Here is a tiny trained network, its code and every weight. The questions are about switching its units off for an input and a class, where a switched-off unit gives its printed mean instead of its output.

import numpy as np


def w(rows, s, z=0):
    codes = np.array(rows[::2]) - 128.0
    scale = np.full(codes.shape[1], s)
    scale[-1] = z or s
    return codes * scale


def f(y):
    return np.maximum(y, 0)


def log_softmax(a):
    a = a - a.max(-1, keepdims=True)
    return a - np.log(np.exp(a).sum(-1, keepdims=True))


def net(x, mask):
    res = np.array(x, float).reshape(1, 3) / 4 @ E
    y = f(res @ A[0][:, :-1].T + A[0][:, -1])
    res = res + np.where(mask, y, B[0][:, -1]) @ B[0][:, :-1]
    return log_softmax(res[-1] @ U[:, :-1].T + U[:, -1])


A, B = {}, {}
E = w([
[105,254,209,171,31,225,75,235,194,156,238],'x0',
[218,31,11,135,107,188,156,125,243,193,144],'x1',
[89,9,72,212,108,143,69,86,150,91,60],'x2',
],0.0091)
A[0] = w([
[108,64,117,156,109,77,115,210,137,118,168,234],'N0',
[100,107,187,254,129,207,77,159,186,70,149,49],'N1',
[43,110,154,156,174,154,107,40,91,70,57,208],'N2',
[154,199,103,91,40,214,217,212,146,194,108,114],'N3',
[144,189,207,67,165,130,141,114,72,138,116,161],'N4',
[119,172,176,118,170,77,178,148,45,84,190,185],'N5',
[196,97,86,73,187,97,108,85,168,170,131,113],'N6',
[202,145,133,70,114,151,124,163,86,25,56,43],'N7',
[103,95,141,155,161,57,123,199,91,114,53,104],'N8',
[142,94,133,165,51,161,68,92,163,67,110,224],'N9',
[150,108,90,36,202,109,158,69,121,136,129,2],'N10',
[159,127,107,123,98,120,143,173,173,187,158,150],'N11',
],0.008,0.0029)
B[0] = w([
[178,133,209,184,198,152,134,118,143,164,129,173],'N0',
[187,147,151,44,222,141,114,171,227,235,173,230],'N1',
[83,127,120,152,83,54,160,89,2,160,77,221],'N2',
[125,96,170,188,31,66,206,88,75,60,112,246],'N3',
[154,85,39,100,162,215,71,133,146,147,126,233],'N4',
[139,153,182,74,129,202,59,246,133,137,80,247],'N5',
[110,162,61,52,180,186,58,180,105,212,145,208],'N6',
[18,99,131,105,161,94,174,121,52,145,165,154],'N7',
[124,160,176,144,55,44,195,125,95,106,123,182],'N8',
[135,175,160,86,151,146,99,138,110,192,104,211],'N9',
[185,140,72,92,163,132,101,174,161,111,165,200],'N10',
[109,163,170,112,52,120,165,83,148,101,245,203],'N11',
],0.0074,0.011)
U = w([
[137,94,138,82,153,164,65,173,141,173,93,241],'0',
[178,105,90,54,65,187,38,189,174,90,226,11],'1',
[76,80,174,249,3,76,253,58,108,53,155,189],'2',
],0.0073,0.00013)

Each question gives the input, the list of numbers given to net, and the class t.
The units are the neurons (one row each of A and B). Each row of codes is followed by its name. A weight is (code - 128) times the scale printed after its matrix; where a second scale follows, it is the last column's (A, B and U).
mask holds one flag per neuron, in row order. A switched-off neuron (its flag False) gives its mean, the last column of its row in B, instead of its output. The means were averaged over made-up inputs and are rounded, as every weight is.
A unit's drop is (log p(t) with every unit on - log p(t) with that unit switched off) / (log p(t) with every unit on - log p(t) with every unit switched off).
The circuit of an input: a set's keep is (log p(t) with only the set's units on - log p(t) with every unit switched off) / (log p(t) with every unit on - log p(t) with every unit switched off). Starting from all 12 units, units are removed one at a time, each time the one whose removal leaves the highest keep (on an exact tie, the one counted first), for as long as the keep stays at least 0.8.
units of the circuit, in order: the units of the circuit, biggest drop first
top k neurons: the k neurons with the biggest drops, biggest first
drop when u is switched off: that unit's drop, to one decimal
input [-1,-7,3], class 2: units of the circuit, in order : [N2]
input [7,-5,3], class 0: top 3 neurons : [N11 N10 N1]
input [0,0,3], class 2: top 3 neurons : [N5 N6 N4]
input [-5,7,-2], class 1: units of the circuit, in order : [N10 N2]
input [-8,-3,3], class 2: top 2 neurons : [N2 N8]
input [-6,-1,1], class 2: top 4 neurons : [N1 N2 N8 N5]
input [-1,0,4], class 2: top 2 neurons : [N5 N4]
input [-1,-8,7], class 2: top 2 neurons : [N2 N8]
input [2,3,-2], class 2: drop when N9 is switched off : 0.0
input [-4,2,-6], class 1: drop when N9 is switched off : 0.1
input [7,5,-7], class 2: drop when N3 is switched off : 0.5
